Here is a tiny trained network, its code and every weight. The questions are about switching its units off for an input and a class, where a switched-off unit gives its printed mean instead of its output.

import numpy as np


def w(rows, s, z=0):
    codes = np.array(rows[::2]) - 128.0
    scale = np.full(codes.shape[1], s)
    scale[-1] = z or s
    return codes * scale


def norm(h):
    return h / np.sqrt((h * h).mean(-1, keepdims=True) + 1e-5)


def f(y):
    return np.maximum(y, 0)


def log_softmax(a):
    a = a - a.max(-1, keepdims=True)
    return a - np.log(np.exp(a).sum(-1, keepdims=True))


def net(x, mask):
    res = np.array(x, float).reshape(1, 3) / 4 @ E
    u = 0
    for l in range(3):
        y = f(norm(res) @ A[l][:, :-1].T + A[l][:, -1])
        res = res + np.where(mask[u : u + 7], y, B[l][:, -1]) @ B[l][:, :-1]
        u += 7
    return log_softmax(norm(res)[-1] @ U[:, :-1].T + U[:, -1])


A, B = {}, {}
E = w([
[100,128,111],'x0',
[140,6,156],'x1',
[76,154,197],'x2',
],0.012)
A[0] = w([
[197,145,173,145],'0.n1',
[124,187,150,242],'0.n2',
[58,76,70,93],'0.n3',
[7,128,222,3],'0.n4',
[109,92,176,106],'0.n5',
[234,130,106,190],'0.n6',
[140,79,144,177],'0.n7',
],0.011,0.0048)
B[0] = w([
[22,118,95,166],'0.n1',
[60,108,130,255],'0.n2',
[27,179,45,161],'0.n3',
[233,116,255,208],'0.n4',
[46,96,90,175],'0.n5',
[116,159,188,241],'0.n6',
[117,232,148,204],'0.n7',
],0.0077,0.0057)
A[1] = w([
[252,121,14,122],'1.n1',
[197,162,107,253],'1.n2',
[154,98,43,239],'1.n3',
[117,60,125,89],'1.n4',
[122,218,153,151],'1.n5',
[121,8,179,116],'1.n6',
[103,99,86,145],'1.n7',
],0.012,0.0029)
B[1] = w([
[133,136,253,202],'1.n1',
[49,122,202,186],'1.n2',
[91,149,207,193],'1.n3',
[2,144,89,161],'1.n4',
[94,85,119,254],'1.n5',
[23,96,59,224],'1.n6',
[76,76,194,156],'1.n7',
],0.0088,0.0065)
A[2] = w([
[70,143,165,183],'2.n1',
[133,178,90,95],'2.n2',
[39,71,159,245],'2.n3',
[150,252,132,185],'2.n4',
[160,138,82,89],'2.n5',
[135,237,76,122],'2.n6',
[95,132,5,254],'2.n7',
],0.012,0.0025)
B[2] = w([
[204,121,139,221],'2.n1',
[114,150,68,136],'2.n2',
[165,191,81,254],'2.n3',
[55,12,126,162],'2.n4',
[161,99,116,128],'2.n5',
[73,92,63,151],'2.n6',
[170,184,164,159],'2.n7',
],0.011,0.014)
U = w([
[42,77,58,147],'0',
[128,149,122,251],'1',
[112,93,228,119],'2',
[212,137,72,61],'3',
[192,4,73,2],'4',
],0.019,0.0084)

Each question gives the input, the list of numbers given to net, and the class t.
The units are the neurons (one row each of A and B). Each row of codes is followed by its name. A weight is (code - 128) times the scale printed after its matrix; where a second scale follows, it is the last column's (A, B and U).
mask holds one flag per neuron, layer by layer. A switched-off neuron (its flag False) gives its mean, the last column of its row in B, instead of its output. The means were averaged over made-up inputs and are rounded, as every weight is.
A unit's drop is (log p(t) with every unit on - log p(t) with that unit switched off) / (log p(t) with every unit on - log p(t) with every unit switched off).
The circuit of an input: a set's keep is (log p(t) with only the set's units on - log p(t) with every unit switched off) / (log p(t) with every unit on - log p(t) with every unit switched off). Starting from the 12 units with the biggest drops (on a tie, the unit counted first), units are removed one at a time, each time the one whose removal leaves the highest keep (on an exact tie, the one counted first), for as long as the keep stays at least 0.8.
units of the circuit, in order: the units of the circuit, biggest drop first
top k neurons: the k neurons with the biggest drops, biggest first
k most important neurons of layer l: the k neurons of layer l with the biggest drops, biggest first
input [-5,3,-6], class 2: units of the circuit, in order	1.n1
input [5,-4,7], class 2: units of the circuit, in order	0.n4, 1.n6, 2.n4
input [4,-5,2], class 0: 3 most important neurons of layer 2	2.n4, 2.n6, 2.n3
input [2,-1,-3], class 3: units of the circuit, in order	1.n6, 1.n1
input [-5,-5,4], class 0: 2 most important neurons of layer 1	1.n1, 1.n6
input [-7,6,-4], class 1: units of the circuit, in order	0.n7, 2.n4, 1.n5
input [5,3,5], class 1: top 2 neurons	2.n3, 2.n4
input [-2,-8,8], class 0: units of the circuit, in order	2.n4, 1.n1, 2.n6
input [7,2,-6], class 1: top 3 neurons	0.n3, 0.n4, 2.n4
input [-4,-4,-5], class 2: top 2 neurons	0.n7, 1.n2
input [-4,7,-8], class 2: 2 most important neurons of layer 1	1.n1, 1.n3
input [2,-8,8], class 0: top 3 neurons	2.n4, 1.n1, 2.n6
input [-4,1,-5], class 2: top 2 neurons	0.n2, 1.n1
input [0,-3,3], class 3: top 4 neurons	1.n5, 0.n7, 0.n6, 1.n1
input [-7,5,3], class 1: most important neuron of layer 0	0.n7
input [3,1,-3], class 3: 2 most important neurons of layer 0	0.n3, 0.n6
input [8,-8,-3], class 0: top 2 neurons	2.n4, 2.n6
input [-8,3,-5], class 1: 2 most important neurons of layer 0	0.n6, 0.n1
input [7,-7,-5], class 0: 2 most important neurons of layer 2	2.n4, 2.n6
input [8,3,0], class 1: top neuron	0.n3
